Below are the code and all the weights of a small trained network. Each question names an input and a target symbol and asks about switching units off, where a switched-off unit gives its printed mean instead of its output.

import numpy as np


def w(rows, s, z=0):
    codes = np.array(rows[::2]) - 128.0
    scale = np.full(codes.shape[1], s)
    scale[-1] = z or s
    return codes * scale


def f(y):
    return y / 2 * (1 + np.tanh(0.7978845608 * (y + 0.044715 * y**3)))


def softmax(a):
    e = np.exp(a - a.max(-1, keepdims=True))
    return e / e.sum(-1, keepdims=True)


def log_softmax(a):
    a = a - a.max(-1, keepdims=True)
    return a - np.log(np.exp(a).sum(-1, keepdims=True))


def net(x, mask):
    ids = ['αγλξπστψω'.index(c) for c in x.split()]
    T = len(ids)
    res = E[ids] + P[:T]
    q, k, v = (res @ M[0].T for M in (Q, K, V))
    z = softmax(np.where(np.tri(T) > 0, q @ k.T / 2**0.5, -1e9)) @ v
    res = res + np.where(mask[0], z, O[0][:, -1]) @ O[0][:, :-1]
    y = f(res @ A[0][:, :-1].T + A[0][:, -1])
    res = res + np.where(mask[1:17], y, B[0][:, -1]) @ B[0][:, :-1]
    return log_softmax(res[-1] @ U[:, :-1].T + U[:, -1])


Q, K, V, O, A, B = {}, {}, {}, {}, {}, {}
E = w([
[195,139,120,153],'α',
[186,135,113,148],'γ',
[165,128,117,164],'λ',
[200,139,116,155],'ξ',
[77,246,164,112],'π',
[181,135,113,155],'σ',
[119,100,129,75],'τ',
[162,116,77,144],'ψ',
[117,83,32,160],'ω',
],0.013)
P = w([
[166,139,10,19],'0',
[254,181,101,82],'1',
[209,159,111,95],'2',
[183,143,125,107],'3',
[161,131,130,115],'4',
[146,119,138,123],'5',
[131,112,143,126],'6',
[121,105,146,131],'7',
[113,100,152,135],'8',
[102,94,150,138],'9',
[100,93,156,137],'10',
[93,88,156,136],'11',
],0.0083)
Q[0] = w([
[77,249,96,149],'head 1',
[98,162,178,83],'head 1',
],0.015)
K[0] = w([
[176,18,79,237],'head 1',
[190,2,211,18],'head 1',
],0.0085)
V[0] = w([
[201,59,54,170],'head 1',
[148,93,251,1],'head 1',
],0.016)
O[0] = w([
[249,84,141,120,254],'head 1',
[77,93,159,30,125],'head 1',
],0.015,0.0067)
A[0] = w([
[106,155,105,148,206],'neuron 1',
[30,58,167,85,178],'neuron 2',
[24,122,177,133,67],'neuron 3',
[27,75,160,152,78],'neuron 4',
[2,47,100,113,107],'neuron 5',
[29,104,207,137,237],'neuron 6',
[60,187,185,172,94],'neuron 7',
[99,136,202,174,60],'neuron 8',
[28,99,96,153,7],'neuron 9',
[151,53,95,111,54],'neuron 10',
[136,204,194,111,115],'neuron 11',
[131,69,43,60,56],'neuron 12',
[148,143,108,91,69],'neuron 13',
[101,70,176,224,3],'neuron 14',
[44,40,54,167,72],'neuron 15',
[136,180,91,99,68],'neuron 16',
],0.018,0.0047)
B[0] = w([
[105,164,48,181,138],'neuron 1',
[119,89,185,205,225],'neuron 2',
[134,219,182,161,173],'neuron 3',
[51,188,129,145,171],'neuron 4',
[134,145,48,2,208],'neuron 5',
[124,72,21,102,190],'neuron 6',
[157,140,220,52,153],'neuron 7',
[170,140,161,126,127],'neuron 8',
[187,13,177,168,167],'neuron 9',
[91,151,181,83,254],'neuron 10',
[41,108,133,156,132],'neuron 11',
[181,156,104,155,204],'neuron 12',
[86,140,105,123,161],'neuron 13',
[79,60,95,120,129],'neuron 14',
[167,148,172,192,162],'neuron 15',
[89,167,100,145,125],'neuron 16',
],0.03,0.013)
U = w([
[177,160,102,173,117],'α',
[141,170,137,175,102],'γ',
[176,136,150,139,2],'λ',
[203,140,105,210,152],'ξ',
[154,97,253,178,170],'π',
[103,203,154,179,111],'σ',
[94,86,111,117,188],'τ',
[192,1,173,101,60],'ψ',
[237,198,165,83,143],'ω',
],0.0045,0.007)

Each question gives the input, a string of symbols that net reads in full, and the target symbol t.
The units are the heads (2 rows each of Q, K, V and O) and the neurons (one row each of A and B). Each row of codes is followed by its name. A weight is (code - 128) times the scale printed after its matrix; where a second scale follows, it is the last column's (O, A, B and U).
mask holds one flag per unit, heads first, then neurons. A switched-off unit (its flag False) gives its mean, the last column of its rows in O or B, instead of its output. The means were averaged over made-up inputs and are rounded, as every weight is.
A unit's drop is (log p(t) with every unit on - log p(t) with that unit switched off) / (log p(t) with every unit on - log p(t) with every unit switched off).
The circuit of an input: a set's keep is (log p(t) with only the set's units on - log p(t) with every unit switched off) / (log p(t) with every unit on - log p(t) with every unit switched off). Starting from the 12 units with the biggest drops (on a tie, the unit counted first), units are removed one at a time, each time the one whose removal leaves the highest keep (on an exact tie, the one counted first), for as long as the keep stays at least 0.8.
circuit, biggest first: the units of the circuit, biggest drop first
most important unit: the unit with the biggest drop
k most important neurons: the k neurons with the biggest drops, biggest first
drop when u is switched off: that unit's drop, to one decimal
input λ α τ π α, target τ: circuit, biggest first : [head 1; neuron 12]
input ω π ψ ω λ, target ξ: 2 most important neurons : [neuron 10; neuron 5]
input τ ψ α π τ σ γ, target τ: circuit, biggest first : [head 1; neuron 6]
input τ τ π, target τ: most important unit : neuron 6
input ω σ ξ τ ξ τ π τ σ, target τ: circuit, biggest first : [head 1; neuron 12]
input ω τ τ π α τ γ τ ω ψ, target ξ: 3 most important neurons : [neuron 15; neuron 10; neuron 9]
input τ τ λ λ ω α τ ξ σ π λ, target τ: 2 most important neurons : [neuron 12; neuron 6]
input τ λ ψ τ τ, target ψ: circuit, biggest first : [neuron 3; neuron 4]
input ω ω α π τ ω π π, target ξ: 4 most important neurons : [neuron 10; neuron 5; neuron 2; neuron 7]
input ω τ λ ω ω ω λ λ, target ψ: 2 most important neurons : [neuron 14; neuron 3]
input π τ σ τ α ψ τ α σ, target τ: circuit, biggest first : [head 1; neuron 6]
input ξ ω λ τ ω ψ ω σ τ, target π: 2 most important neurons : [neuron 5; neuron 6]
input τ α α τ π, target τ: 3 most important neurons : [neuron 11; neuron 2; neuron 3]
input ψ τ τ ψ α σ τ ξ π ψ ω, target ξ: circuit, biggest first : [neuron 15; neuron 6; head 1]
input σ λ ω α γ γ ω τ λ λ π ω, target ξ: most important unit : neuron 15
input τ τ τ τ ω, target ω: circuit, biggest first : [neuron 2; neuron 12]
input ψ α τ ξ σ γ τ, target π: 2 most important neurons : [neuron 5; neuron 2]
input ξ ψ τ τ π ξ, target τ: 3 most important neurons : [neuron 6; neuron 12; neuron 5]
input π π π π ω τ ω σ π, target ξ: 2 most important neurons : [neuron 10; neuron 5]
input τ α π ω τ σ ξ, target τ: 3 most important neurons : [neuron 12; neuron 6; neuron 15]
input σ ξ τ τ ω, target ω: circuit, biggest first : [neuron 2]
input τ ω λ α τ τ σ τ, target τ: 3 most important neurons : [neuron 5; neuron 6; neuron 9]
input λ σ γ ξ ω γ π ξ τ τ λ, target τ: drop when neuron 5 is switched off : -0.3
input τ π τ λ α, target τ: drop when neuron 6 is switched off : 0.4
